-.01, -.25, .10, .03, .00, .21, -.01, -.16, -.06, .04, .09, -.07, .19, .01, -.02, .19, -.02, -.06, -.07, .10, .17, -.14, .21 => (4)
-.03, -.17, .12, -.07, .17, .18, -.29, .02, -.25, -.02, .03, -.13, .12, -.05, .01, .11, -.11, -.13, -.25, .04, .30, -.17, .43 => (4)
.01, -.45, .05, .14, .12, .08, .01, .00, -.22, -.05, .04, .07, .14, -.11, .09, .15, -.18, -.17, -.24, -.04, .18, .06, .08 => (133)
-.05, -.20, .08, -.03, .17, .13, -.23, -.01, -.01, -.03, .10, -.09, .15, -.01, -.02, .16, -.10, -.12, -.14, .05, .24, -.14, .24 => (4)
.01, .12, -.07, -.04, .08, -.05, -.19, .05, -.07, -.02, .03, -.05, -.06, -.08, .07, -.13, .01, .00, -.06, .01, .00, -.02, .06 => (116)
.01, -.26, -.05, .03, .18, .05, -.20, -.08, -.16, -.07, .07, .05, .02, -.18, .08, -.03, -.02, -.02, -.12, -.09, .13, .01, .11 => (133)
-.07, -.18, .01, .04, .12, .08, -.07, .01, -.12, -.02, .01, -.03, .08, -.13, -.01, .07, -.11, -.12, -.20, .02, .16, -.01, .10 => (5)
.10, .68, -.11, -.26, -.21, -.16, -.03, -.11, .21, .02, -.07, -.10, -.38, .03, .23, -.51, .28, .28, .20, .07, -.25, .04, -.27 => (116)
-.15, .03, -.04, -.19, .17, .14, -.40, -.02, -.09, .10, .11, -.10, .07, -.05, .08, .00, -.02, .03, -.35, .14, .21, -.16, .28 => (5)
.00, -.15, -.06, .06, .08, -.10, -.19, -.04, -.19, -.08, .05, .12, .04, -.06, .07, .15, -.04, -.06, .02, -.10, .00, -.01, .18 => (116)
.02, .02, -.01, -.04, .11, .00, -.30, -.01, -.06, -.02, .06, .02, .00, .04, .02, -.01, -.01, .00, .01, -.01, .01, -.05, .15 => (116)
.05, -.05, -.06, .03, .01, -.05, -.17, .00, -.09, -.04, .07, .00, .02, -.04, .08, .06, .00, .00, .03, -.10, -.02, .00, .08 => (116)
.11, .26, -.05, -.09, -.09, -.05, -.09, -.02, .10, .00, .00, .03, -.09, -.02, .11, -.20, .14, .14, .08, -.04, -.09, -.02, -.09 => (116)
-.02, -.28, .01, .17, .11, .05, .03, .00, -.13, -.05, -.01, .06, .11, -.06, -.01, .17, -.11, -.09, -.11, -.07, .09, .01, .03 => (133)
.04, -.26, -.01, .07, .12, .03, -.11, -.02, -.33, -.11, .06, .00, .06, -.12, .00, .10, .00, -.04, -.11, -.04, .15, .01, .17 => (133)
-.08, -.32, .11, .03, .18, .16, -.15, .09, -.11, -.02, .07, -.03, .20, -.08, -.09, .18, -.17, -.14, -.23, .06, .25, -.17, .23 => (4)
-.06, .11, .04, -.07, .04, .01, -.10, .06, .07, .00, .01, -.12, -.08, -.02, -.01, -.14, -.03, .05, -.15, .07, .04, -.04, -.06 => (5)
.08, -.23, .02, .08, .15, .15, -.23, -.11, -.30, -.07, .11, .11, .11, -.18, .08, .08, -.06, -.14, -.14, -.05, .18, -.04, .16 => (133)
-.05, -.13, .06, -.02, .12, .08, -.14, -.01, -.07, -.03, .07, -.08, .11, -.08, -.01, .08, -.05, -.10, -.13, .03, .15, -.11, .32 => (4)
-.11, -.22, .10, .08, .14, .01, -.16, .09, -.12, .01, .06, .01, .12, -.06, -.01, .10, -.13, -.19, -.18, .05, .20, -.03, .20 => (5)
.02, .01, .04, -.08, .15, .05, -.25, -.01, -.11, -.09, .07, -.05, -.04, -.14, .07, -.17, -.07, -.05, -.25, .03, .15, -.02, .12 => (5)
-.05, -.33, .09, .10, .17, .01, -.12, .11, -.17, -.04, .03, -.08, .27, -.11, -.04, .20, -.18, -.12, -.21, -.03, .15, -.03, .17 => (4)
.03, -.14, -.01, .00, .16, -.03, -.19, .06, -.16, -.04, .01, .04, .02, -.08, .02, .10, -.12, -.07, -.10, -.07, .11, .04, .17 => (116)
-.02, -.13, -.08, .05, .13, -.01, -.31, -.01, -.20, -.11, .10, .15, -.03, -.12, .05, .11, .00, -.03, -.12, -.13, .07, .04, .25 => (116)
.00, -.31, .06, .03, .13, .04, -.19, .01, -.25, -.12, .08, .04, .10, -.07, .09, .07, -.10, -.09, -.26, -.06, .16, -.07, .19 => (133)
-.01, -.05, .00, .05, .08, -.06, -.07, .02, -.09, -.06, .02, .09, .04, .00, .02, .02, -.06, -.04, .01, -.08, .01, .09, .05 => (116)
.04, -.04, .04, .02, .06, .06, -.24, -.19, -.15, -.03, .15, .10, -.01, -.11, .10, -.02, .01, .05, -.01, -.09, .01, .05, .07 => (116)
